[128 = 0]

[166 137 132 128 153 176 159 129 132 133 136 126 104 127 130 137 121 121
 125 128 116 120 128 134 131 126 115 126 129 126 135 125 127 189 130 141
 121  99 130 110 125 158 128 121 132 121 133 129 125 157 137 116 120 130
 138 132] : Lq
[141 120 125 125 109 132 131 136 127 125 123 134 143 127 129 129 134 118
 133 134 107 127 133 135 119 122 131 148 141 139 130 124 130 140 105 124
  99 120 132 111 128  85 127 129 138 124 147 127 138 139 135 124 117 112
 131 122] : Lq
[166 137 134 128 132 127 150 137 121 138 128 132 124 121 132 135 121 120
 124 120 118 110 127 117 120 118 119 138 132 129 134 127 118 185 122 140
 131 130 130 122 128 105 118 124 139 125 136 129 135 142 129 120 115 135
 127 125] : Lq
[165 134 127 138 143 126 141 126 132 131 118 123 141 126 121 128 129 125
 123 141 127  87 141 123 131 123 131 154 131 124 200 119 126 134 111 129
 130 122 113 138 122 143 107 122 137 138 135 127 132 149 133 108 112 143
 114 128] : dl
[140 150 120 125 182 129 154 136 126 119 115 118 114 131 120 143 104 127
 134 127 101 175 139 125 142 117 136 146 146 134 130 123 135 137 117 136
 117  98 119 130 123 167 169 130 131 128 140 122 127 145 138 117 106 164
 119 134] : Pb
[ 76 124 127 136  95 111 103 127 118 131 124 135 142 124 127 129 132 111
 129 136 131  86 129 121 130 132 128 124 122 135 126 128 123 138 130 133
 132 110 117 145 127 172 137 129 123 143 117 129 126 104 132 114 117 110
 131 121] : Pb
[101 132 128 128 116 130 112 120 118 130 146 131 133 133 128 131 128 130
 130 138 132 178 123 116 127 134 113 147 143 122 117 127 133 136 132 144
 139 154 126 140 127  71 123 125 129 129 114 124 120 119 123 139 122 113
 123 131] : qz
[115 126 103 130 111 127 147 122 126 134 131 127 137 136 124 129 122 139
 128 127 125 137 114 127 130 123 132  95 134 132 123 127 129 112 119 126
 135 111 125 129 130 102 126 130 136 122 132 131 132 148 129 113 119 139
 142 125] : Lq
[170 136 127 127 115 140 151 131 126 153 135 138 136 122 117 137 119 126
 126 130 115 101 113 131 116 125 128 119 136 136 137 137 127 167 123 120
 124 118 134 114 135 106 126 127 138 126 132 131 127 163 131 112 120 130
 140 134] : Lq
[103 128 125 126 124 137 154 132 120 133 112 128 152 124 127 135 120 120
 123 120 134  65 115 129 136 141 137  60 136 123 136 133 114 113 110 113
 121  96 132 165 133 170 144 131 115 132 124 132 138 107 129 110 125 151
 150 129] : dl
[155 118 148 131 109 119 147 129 148 138 115 126 127 114 126 116 125 115
 129 110 137  68 122 137 125 131 108  92 110 129 128 127 132 120 133 110
 140 111 130 109 127 162 135 127 130 136 136 138 128 163 138 122 111 125
 129 127] : qz
[ 53 112 124 132 105 121 134 134 133 125 144 157 126 131 134 118 157 121
 126 124 157 115 110 123 114 131 119 124 100 130 128 141 126 128 140 121
 128 118 136 126 126  92 127 130 113 127 113 136 133  57 125 143 134 102
 132 119] : dl
[135 136 122 123 141 128 115 130 118 127 124 106 133 128 124 130 127 147
 126 138 109 179 130 132 133 126 144 127 139 131 118 111 125  77 124 123
 121 140 141 129 129 101 125 130 131 120 126 131 132 151 130 107 127 133
 129 139] : Pb
[172 134 134 131 134 135 162 128 147 136 132 135 112 125 125 131 127 116
 129 125 118  84 118 137 117 118 120 143 118 126 137 122 126 193 134 131
 129 108 133  96 128 105 127 128 130 127 142 132 131 154 130 124 112 135
 123 135] : Lq
[155 125 126 130 116 134 146 115 129 133 129 132 136 124 122 134 112 135
 128 131 114 147 106 140 123 120 131 128 131 131 130 126 122 130 110 125
 128 121 130 113 122  64 126 128 145 126 141 140 138 164 128 109 112 133
 137 127] : Lq
[ 55 129 131 126 123 131 129 128 140 123 129 125 122 133 125 125 141 135
 131 125 128 173 122 118 119 137 144 102 131 135 123 125 124  77 125 130
 128 123 128 134 125 117 132 130 126 127 123 123 127 128 131 134 125 121
 135 124] : qz
[116 128 133 133 141 123 129 125 135 129 120 116 123 130 120 119 125 147
 125 121 139 146 124 128 143 125 123 112 104 124 116 139 125  68 140 114
 124 127 123 133 126  91 123 136 135 133 132 160 133 132 126 132 125 146
 120 120] : qz
[175 129 140 142 119 131 150 127 127 132 127 129 138 116 123 128 123 126
 130 131 110 115 128 135 116 117 137 147 131 132 127 121 123 145 114 129
 123 114 125 113 126  85 123 131 141 105 149 128 136 181 141 108 103 125
 129  36] : Lq
[127 139 116 125 126 127 103 119 120 129 120  93 129 133 142 125 115 140
 134 133 121 209 132 132 148 143 125 111 146 133 118 118 125  54 134 136
 133 154 127 143 134 163 133 130 121 124 134 126 122 165 121 125 140 131
 125 133] : Pb
[140 126 132 133 149 131 131 126 125 136 118 130 126 129 132 124 119 141
 130 118 143  70 119 140 132 128 130  79 119 129 124 136 123 119 120 105
 132 104 127 133 130 145 129 134 127 132 138 138 151 109 118 123 141 168
 125 129] : dl
[ 66 117 128 133  78 121 118 126 138 127 155 141 142 130 134 120 147 107
 133 122 130  99 112 116 113 123 125 126  98 135 106 131 124 141 127 126
 139 139 128 136 135  33 110 132 135 131 118 128 120  93 130 144 111 107
 118 114] : dl
[140 134 123 138 155 123 202 146 160 128 131 125  94 132 124 130 120 123
 126 109 126   4 118 124 148 118 129  21 109 125 137 130 120 203 132 104
 122  67 130 104 130 198 119 134 116 129 134 128 132 132 132 149  90 183
 157 121] : dl
[123 125 138 138 111 121 157 122 131 138 139 137 126 122 135 112 119 129
 123 113 150  91 111 126 120 133 130  98 104 118 127 138 121 148 124 110
 126 121 129  97  89  40 116 132 132 133 136 132 138 136 121 126  92 137
 124 120] : dl
[127 131 125 145 147 123 181 134 134 131 130 139 121 126 127 133 122 121
 121 111 130   4 124 125 141 122 132  63 106 125 131 138 120 176 121 102
 125  83 119 136 134 161 125 130 118 131 130 122 138 108 131 141 117 175
 138 123] : dl
[ 96 142 125 130 121 128 178 140 139 123 137 137 102 135 130 138 128 108
 144 117 120  11 120 130 141 132 147  42 125 141 139 184 118 215 124 131
 138  79 130 128 128 244 128 127 113 116 119 121 128 107 132 139 103 149
 159 116] : Lq
[134 121 126 124 139 132 156 129 126 127 115 133 142 128 142 135 126 124
 124 122 127  54 121 137 136 131 138  85 128 125 135 130 122 153 115 119
 118  92 131 140 132 205 143 128 125 135 131 126 132  96 126 117 137 160
 150 135] : dl
[ 71 112 131 132  80 131 126 125 116 136 154 153 156 128 134 121 138 114
 120 120 137 125 108 111 105 126 134 120 127 124 105 129 133 140 102 122
 127 146 135 158 128  10 111 129 126 131 125 123 134  83 117 149 124 121
 143 131] : dl
[133 135 130 130 105 136 175 130 133 144 142 136 123 124 120 129 123 109
 146 120 120  58 137 120 126 122 124 110 119 129 127 122 124 193 119 138
 139  97 133 124 124 107 118 126 131 121 116 128 128 132 138 115 107 127
 138 123] : Lq
[169 117 134 125 183 132 145 127 134 131 130 121  94 138 127 137 128 119
 125 130 120 166 127 120 127 112 131 172 130 128 144 116 124 189 135 152
 128 115 142 115 128 128 126 123 130 119 135 127 131 159 134 125 120 133
 125 141] : Lq
[129 131 128 121 159 126 132 135 133 126 137 133 105 133 127 144 140 127
 120 133 113 182 132 125 121 120 126 153 132 144 141 132 138 173 129 150
 122 116 132 103 124 120 124 127 129 144 132 125 128 128 136 139 123 121
 139 132] : Bn
[ 90 136 131 134 116 119 169 132 144 128 158 153  94 131 133 124 141  94
 125 124 146  55 116 112 108 125 125 127 102 113 133 131 125 218 139 148
 146 110 123 137 119 113 108 124 107 127 109 127 130  94 125 146 104 126
 126 133] : dl
[173  92 131 124 148 129 127 128  93 124 104 123 129 132 122 133 127 126
 126 135 117 141 138 139 130 116 125 183 128 129 133 126 138 106 130 116
 113 116 124  91 128 150 130 131 139 138 148 131 124 166 135 120 130 126
 125 120] : Lq
[180 127 123 133 136 137 129 126 125 130 132 117 138 120 122 128 118 121
 124 133 118 165 123 132 116 115 128 175 139 136 134 124 133 152 111 133
 118 126 123 109 132  82 120 126 136 126 154 120 139 159 134  94 123 120
 134 128] : Lq
[106 133 124 129 121 124 166 133 139 123 132 131 123 124 124 127 127 109
 130 126 118  71 121 121 135 123 144  97 130 131 131 120 127 154 122 127
 125  83 124 124 128 164 120 129 131 125 130 125 132 150 138 123 103 146
 146 118] : Lq
[121 132 131 123 115 132 143 120 116 136 125 129 120 142 125 127 123 129
 134 123 131 133 119 131 127 122 129 106 125 132 135 126 124 135 132 124
 133 111 133 111 132 130 131 133 130 117 141 138 150 149 152 130 120 120
 145 125] : Lq
[165 138 126 130 136 136 152 123 128 142 126 125 132 127 119 127 122 132
 126 137 111 164 117 127 122 115 129 120 129 127 123 123 133 128 115 134
 125 124 126 108 134  67 122 131 137 121 141 133 138 185 131 104  95 140
 130 131] : Lq
[118 142 131 131 125 143 164 133 140  89 146 130 113 126 116 133 125 110
 127 126 110 132 123 107 121 127 123 136 124 133 137 115 124 176 129 155
 137 108 122 132 127 115 117 126 131 122 125 132 126 159 133 118  91 131
 141 129] : Lq
[103 131 125 127 141 131 152 126 125 133 153 157 123 133 131 113 127 120
 126 111 137  71 113 110 135 129 148  70 131 138 127 132 132 180 111 128
 128 126 141 159 126  99 115 142 117 126 124 117 133  79 119 154 124 167
 149 133] : dl
[114 131 128 127  99 138 145 132 130 103 129 128 143 126 124 128 120 126
 126 132 113 120 123 123 118 119 133 112 138 135 127 124 123 125 118 130
 124 116 126 126 128 101 125 128 133 126 137 128 131 148 137 121 112 132
 137 125] : Lq
[161 138 126 136 123 132 154 127 124 139 141 126 139 130 114 128 119 123
 127 138 107 109 127 122 121 111 133 134 136 123 122 124 117 153 109 133
 125 123 123 126 130  69 114 126 139 123 150 119 136 167 132 119 103 144
 123 127] : Lq
[ 87 139 131 133  93 134 156 131 144 124 134 117 108 137 111 128 133 110
 131 134 119  86 116 117 135 132 124  70 120 130 125 125 123 146 136 130
 141 109 122 130 123 146 122 130 125 114 127 127 116 142 130 138 101 125
 130 108] : Pb
[151 119 134 140 115 136 160 134 130 137 130 153 148 124 112 129 129 112
 129 119 124   4 128 129 128 121 132  86 106 133 132 131 127 172 105  91
 111  97 126 119 131 126 117 123 123 135 139 123 135  96 135 135 120 151
 138 126] : dl
[142 136 130 131 112 117 149 139 115 131 141 126 117 127 118 125 123 121
 130 132 111 138 123 118 126 120 127 129 132 134 125 120 128 156 124 138
 134 119 121 118 126 112 116 123 132 116 131 125 127 161 130 138  98 134
 130 137] : Lq
[127 131 126 139  92 131 168 140 133 140 126 136 142 134 126 114 122 111
 127 124 142  38 111 121 127 131 127  75 113 128 131 122 117 166 124 121
 145 100 128 140 136 133 125 133 130 142 131 133 126 146 126 106 108 149
 128 120] : dl
[102 129 130 128 120 125 148 136 139 116 128 132 112 142 120 129 130 123
 132 126 131 105 127 129 128 121 130 108 118 126 129 127 111 127 137 122
 125 128 133 113 129 128 132 129 121 122 123 141 135 127 134 135 113 125
 134 121] : dl
[148 132 125 131 129 129 168 137 139 141 130 121 116 128 121 130 115 111
 133 108 127  84 115 110 128 128 126  77 120 124 137 122 120 169 126 128
 132  93 123 116 137 125 125 127 125 124 125 137 122 174 129 114 117 137
 137 122] : Lq
[107 135 125 137 115 125 191 138 165 122 127 144 102 135 127 132 127 105
 126 123 134   4 117 127 137 126 140  48 104 129 138 128 118 191 138 117
 132  64 133 112 140 194 131 133 113 123 133 133 129 129 130 136 109 150
 138 112] : qz
[164 138 141 120 135 128 157 135 139 130 127 130 102 134 122 132 130 115
 127 127 129  80 128 133 126 133 123 102 122 127 141 125 131 198 147 138
 125 104 126 109 133 188 133 126 127 127 133 125 118 132 133 124 130 133
 140 127] : Lq

[118 128  98 118 132 135 128 127 135 121 116 138 114 121 115 134 135 125
 123 128 123 124 137 136 142 133 108 132 138 142 147 123 138 134 132 130
 140 123 116 121 134 103 141 109 144 132 126 127 123 117 120 129 131 126
 123 113] : R
[130 133 126 146 150 125 119 119 116 120 124 138 130 136 119 121 126 122
 135 137 120 145 123 119 103 150 119 135 122 147 145 112 130 123 132 131
 136 141 127 131 128 131 133 129 131 127 117 144 127 134 115 128 113 145
 121 124] : R
[137 120 136 126 114 136 121 130 130 129 133 128 128 135 139 121 129 128
 118 120 134 129 127 111 117 120 132 133 118 126 116 128 120 120 127 126
 119 125 128 125 132 135 124 144 125 125 122 125 123 135 126 121 126 124
 137 127] : J
[122 124 121 127 127 123 124 117 125 131 133 117 121 140 133 129 128 122
 118 122 113 138 125 112 142 126 137 117 135 125 133 125 138 124 129 130
 134 119 126 129 122 130 140 129 139 134 126 133 128 109 122 123 131 138
 146 122] : P
[105 129 138 141 157 134 119 122 116 124 123 141 136 135 142 121 116 132
 137 141 117 145 118 106 105 130 113 125 122 136 135 124 132 135 135 126
 137 145 135 122 130 141 122 124 131 137 116 149 116 145 120 127 124 139
 144 109] : R
[126 133 121 130 123 124 120 127 131 136 127 140 123 144 133 129 117 139
 128 121 120 131 133 123 138 130 119 127 136 145 141 124 128 119 123 124
 136 126 131 124 131 134 136 129 132 147 127 134 128 145 127 130 128 127
 132 120] : R
[149 116 131 127 120 120 143 134 115 129 131 131 132 127 122 127 139 117
 137 136 118 125 129 134 109 137 116 135 113 126 122 141 131 131 123 120
 120 127 125 161 123 117 128 130 118 117 123 139 132 131 111 128 107 110
 103 131] : A
[119 122 120 115 117 127 144 136 123 134 129 129 120 114 128 131 134 112
 129 131 126 116 138 128 147 127 144 126 137 128 123 133 132 137 133 129
 121  96 120 128 118 125 136 109 141 134 129 133 125 100 115 136 137 137
 140 119] : P
[119 124 119 122 114 130 139 120 130 133 130 128 123 138 126 134 130 121
 135 122 136 127 120 113 127 127 141 100 133 128 118 127 134 133 128 125
 124 127 131 131 127 123 140 122 139 124 137 127 131 106 116 124 133 127
 135 124] : M
[116 130 110 140 139 125 118 124 130 156 120 131 104 134 126 135 132 112
 121 111 113 128 135 122 141 128 124 130 136 141 132 113 130 125 134 129
 137 117 124 116 134 132 150 122 135 139 129 148 127  92 119 116 127 132
 140 112] : R
[136 132 102 129 156 131 150 120 137 127 120 144 116 108 125 131 129 117
 115 117 109 136 122 123 163 136 139 112 161 147 156 109 138 128 146 134
 141 116 116 107 128 130 155 125 152 152 118 135 121 136 124 131 144 144
 123 107] : R
[125  94 132 117  93 141 121 136 102 128 141 107 128 127 135 120 138 122
 123 121 129 122 145 144 135 117 125 124 117 117  92 137 122 125 130 127
 127 118 143 144 117 145 134 132 120 112 123 134 127 120 122 126 121 122
 115 131] : J
[157 130 130 137 113 123 132 123 133 123 130 144 126 141 148 130 127 120
 131 134 123 129 119 138 116 136 155 121 125 116 130 124 126 111 133 142
 121 127 129 122 143 127 139 130 129 136 126 134 123 122 122 130 136 133
 132 134] : A
[ 89 129 114 123 142 131 112 119 123 110 127 128 120 132 127 134 123 138
 120 120 132 126 128 123 141 132 117 138 133 145 121 124 133 138 141 130
 137 124 125 121 113 130 127 127 150 118 128 129 124 110 116 129 128 128
 132 110] : P
[ 79 117 113 125 138 128 110 128 115 111 127 122 120 119 126 135 129 113
 123 116 129 131 121 129 134 148 155 135 124 134 115 122 138 138 134 144
 128 126 118 123 126 141 131 113 129 118 130 129 124 103 122 137 131 136
 140 104] : P
[ 93 120 113 141 173 127 120 112 123 113 129  79 123 132 124 130 120 113
 135 133 129 153  97 116  96 144 148 139 126 137 142 115 146 128 141 144
 137 141 112 123 129 133 132 123 138 127 120 137 124 132 120 126 126 131
 117 108] : A
[102 123 111 123 126 129 123 123 119 121 140 122 125 124 137 129 120 123
 124 123 130 129 110 122 148 128 168 129 134 130 117 128 137 138 137 141
 119 132 122 121 116 140 139 120 133 116 121 116 122 123 118 122 138 139
 124 109] : P
[121 121 138 123 146 123 116 124 116 117 128 118 135 150 129 131 127 126
 126 131 122 137 132 138  92 145 134 122 118 105 109 125 121 122 126 138
 119 143 125 135 148 125 133 141 121 139 138 147 122 132 124 139 139 132
 132 138] : A
[125 121 132 128 148 126 117 129 114 126 138 121 127 150 132 133 123 116
 118 142 127 138 105 120 103 135 123 124 127 112 128 123 127 120 138 120
 127 122 117 146 142 116 149 128 149 135 109 141 130 127 109 120 129 134
 125 122] : A
[104 123 114 132 117 132 133 125 132 133 130 151 119 119 118 130 136 135
 142 115 127 130 132 131 148 124 146 140 131 133 144 133 131 140 134 123
 126 132 129 115 113 134 129 118 120 120 128 116 129 107 120 130 126 126
 123 122] : P
[111 127 105 130 151 127 146 134 117 139 128 115 115 124 140 127 129 122
 116 108  79 135 138 133 154 135 105 122 153 131 129 120 142 141 141 133
 146 117 121 127 123 127 159 120 149 135 122 151 137 125 118 138 146 141
 115 125] : R
[111 122 111 123 130 128 119 126 134 124 126 130 113 120 127 131 129 126
 126 115 137 120 128 101 162 131 144 131 135 148 124 126 131 128 132 136
 127 123 132 118 136 125 133 113 135 120 130 124 132 113 125 128 126 130
 131 118] : P
[126 125 123 136 122 131 120 120 129 136 132 122 127 144 145 129 116 133
 132 127 130 133 128 104 120 118 126 123 118 129 130 127 130 122 130 126
 123 134 129 126 135 132 133 126 138 128 126 136 122 122 127 121 134 129
 152 119] : M
[118 128 111 133 144 133 137 128 123 161 133 123 117 122 117 126 127 106
 121 127 113 117 140 130 133 134 104 123 135 137 147 119 125 130 130 130
 142 122 123 125 132 121 143 117 142 131 129 159 127  79 119 134 128 137
 134 118] : R
[129 117 133 115 107 124 121 135 108 119 142 108 127 129 137 118 139 141
 123 121 133 120 142 135 152 131 103 129 120 130 102 127 118 123 130 121
 115 128 126 147 109 141 132 127 120 118 127 119 135 139 108 129 121 123
 118 133] : J
[155 130 103 145 125 119 146 126 120 143 128 143 111 123 126 123 127 110
 125 129 108 122 132 126 130 132 121 115 149 145 148 120 130 118 139 132
 134 123 122 117 136 121 132 127 142 138 127 162 142 111 115 124 127 140
 112 126] : R
[107 119 116 140 128 128 126 124 138 138 134 130 115 144 125 129 120 110
 125 116 122 131 132 106 137 111 121 123 125 130 137 116 126 125 132 139
 100 134 125 115 123 135 151 120 152 130 124 142 135  93 118 116 119 143
 150 121] : R
[123  95 119 123 134 130 125 111 131 128 123 127 121 151 121 131 136 109
 133 124 122 140 127 127 127 131 132 121 134 128 140 123 131 119 134 132
 148 121 119 114 142 119 147 119 139 134 119 124 134 110 114 122 136 129
 133 126] : R
[ 84 128 127 137 177 127 111 137 118 119 127 116 126 158 128 143 120 125
 126 127 116 139 128 116 104 136  99 128 123 130 125  95 126 131 134 131
 130 132 132 119 133 135 146 130 136 141 126 149 122 125 129 130 135 136
 143 125] : R
[114 118 126 119 125 128 124 127 112 121 124 127 135 139 119 131 127 124
 129 129 119 132 145 129 117 135 109 127 123 123 125 127 135 130 135 128
 131 128 143 138 134 125 127 127 127 133 117 141 131 123 125 136 129 140
 121 119] : R
[106 115 121 115 123 119 137 133 122 130 143 104 120 142 138 123 141 109
 117 132 140 128 123 107 132 115 126 117 126 117 118 134 125 130 124 132
 116 115 124 140 128 117 146 115 152 120 131 137 135  79 111 122 139 139
 158 120] : M
[105 125 125 122 112 132 133 149 137 154 136 130 114 140 140 135 119 131
 136 108 126 113 129 108 146 125 104 134 126 131 128 125 127 142 128 121
 119 137 125 136 109 133 139 132 141 115 126 120 136 125 116 122 124 134
 130 120] : P
[112 118 131 131 107 129 104 117 116 123 138 115 125 139 132 124 132 129
 119 130 129 134 135 131 132 124 135 140 107 124 114 127 119 112 128 135
 130 122 129 130 118 135 128 122 130 112 134 124 133  96 113 112 116 110
 130 129] : J
[109 128 130 111 127 131 122 126 127 125 133 136 136 136 145 143 118 130
 132 104 128 128 123 115 139 138 148 135 132 133 117 129 134 135 126 124
 122 135 123 129 131 131 117 125 124 138 122 120 116 157 128 134 137 132
 128 118] : P
[123 125 114 140 151 126 122 125 118 130 120 136 123 140 117 119 128 127
 126 131 103 128 141 125 128 134  89 119 134 146 151 117 141 124 136 114
 139 120 122 121 136 132 147 126 142 131 136 152 125 118 127 131 136 135
 129  83] : R
[106 131 106 146 165 127 136 123 144 134 112 132 126 145 132 118 137 133
 143 115 112 137 130 116 126 140  95 123 136 151 149 108 140 124 153 129
 150 139 121 131 118 138 148 129 145 144 118 146 130 131 107 132 135 131
 121 120] : R
[107 126 125 116 116 133 129 124 128 138 138 139 125 126 118 130 130 125
 138 125 131 130 120 129 124 132 139 135 130 104 121 139 134 145 130 133
 134 141 130 136  97 122 118 126 132 121 107 119 131 127 117 120 130 134
  95 129] : H
[100 120 120 120 141 128 105 118 117 118 133 125 128 134 126 133 135 116
 132 119 127 131 121 116 117 133 130 137 117 139 121 126 134 131 123 135
 124 129 121 135 130 128 129 122 128 122 124 139 128 128 116 128 117 128
 130 115] : P
[119 126 116 136 130 119 123 128 148 132 143 120 126 162 136 125 118 124
 127 123 132 133 118 101 122 108 116 120 125 125 123 117 123 130 133 143
 131 125 138 130 120 152 143 136 129 131 125 141 138 119 123 136 121 136
 148 129] : M
[ 98 107 114 132 149 125 132 133 120 122 119 118 123 116 131 120 142 113
 120 126 125 135 126 134 139 128 131 125 133 126 135 121 131 127 151 131
 133 127 118 119 119 145 147 124 146 132 125 143 134  99 118 122 130 137
 128 111] : R
[132 113 131 110 118 130 116 125 119 122 140 115 128 108 125 129 145 118
 121 126 135 122 123 131 134 119 130 121 126 133 107 131 122 129 137 125
  97 121 122 139 142 127 130 114 137 120 128 126 133 121 116 124 124 121
 126 117] : J

[110 131 142  94 146 131 149  86 142 132 127 141 136 141 140 154 114 121
 121 130 133 133 177 106 139 109 128 110 123 107 138 108 127 115 156 140
 147 123 109 146 126 112 123 115 138 124 117 144 134 125 148 119 127 106
 126 138] : Z
[118 125 131 111 119 121 128 119 125 119 131 132 126 118 130 132 126 118
 118 115 124 127 127 137 125 132 120 127 130 135 126 152 132 128 128 140
 122 132 143 118 133 124 138 119 117 134 118 125 130 123 129 104 140 132
 129 131] : E
[113 128 131 125 135 127 130 107 131 126 136 140 136 126 129 133 126 134
 128 133 117 130 146 124 132 117 131 123 125 129 131 135 135 129 131 125
 120 127 120 146 137 123 129 119 128 126 141 146 129 115 130 122 130 126
 124 140] : Z
[136 132 130 117 133 128 140 106 127 122 136 126 122 122 128 122 127 124
 125 128 131 129 138 134 123 134 125 128 126 125 110 129 127 112 119 134
 127 110 140 139 129 135 133 129 133 116 119 119 130 128 143 128 133 131
 127 123] : V
[122 128 132 116 140 133 125 107 132 132 124 133 124 130 135 134 123 126
 128 106 139 126 128 124 128 124 125 128 129 124 123 107 124 122 130 138
 138 116 132 135 133 122 122 123 135 136 111 132 130 133 137 119 121 118
 133 119] : E
[141 137 130 116 137 131 144 105 126 127 137 123 122 124 130 121 132 125
 125 132 132 131 149 132 124 131 127 126 124 117 110 120 127 110 122 132
 133 126 138 143 130 136 130 125 138 111 117 113 130 128 124 132 126 129
 124 122] : V
[134 131 129 132 139 129 132 111 126 128 134 128 123 121 129 116 131 133
 133 127 128 128 132 134 123 130 127 125 125 128 113 128 128 118 116 130
 120 125 135 146 133 136 129 128 134 119 130 128 125 124 124 133 130 135
 127 126] : V
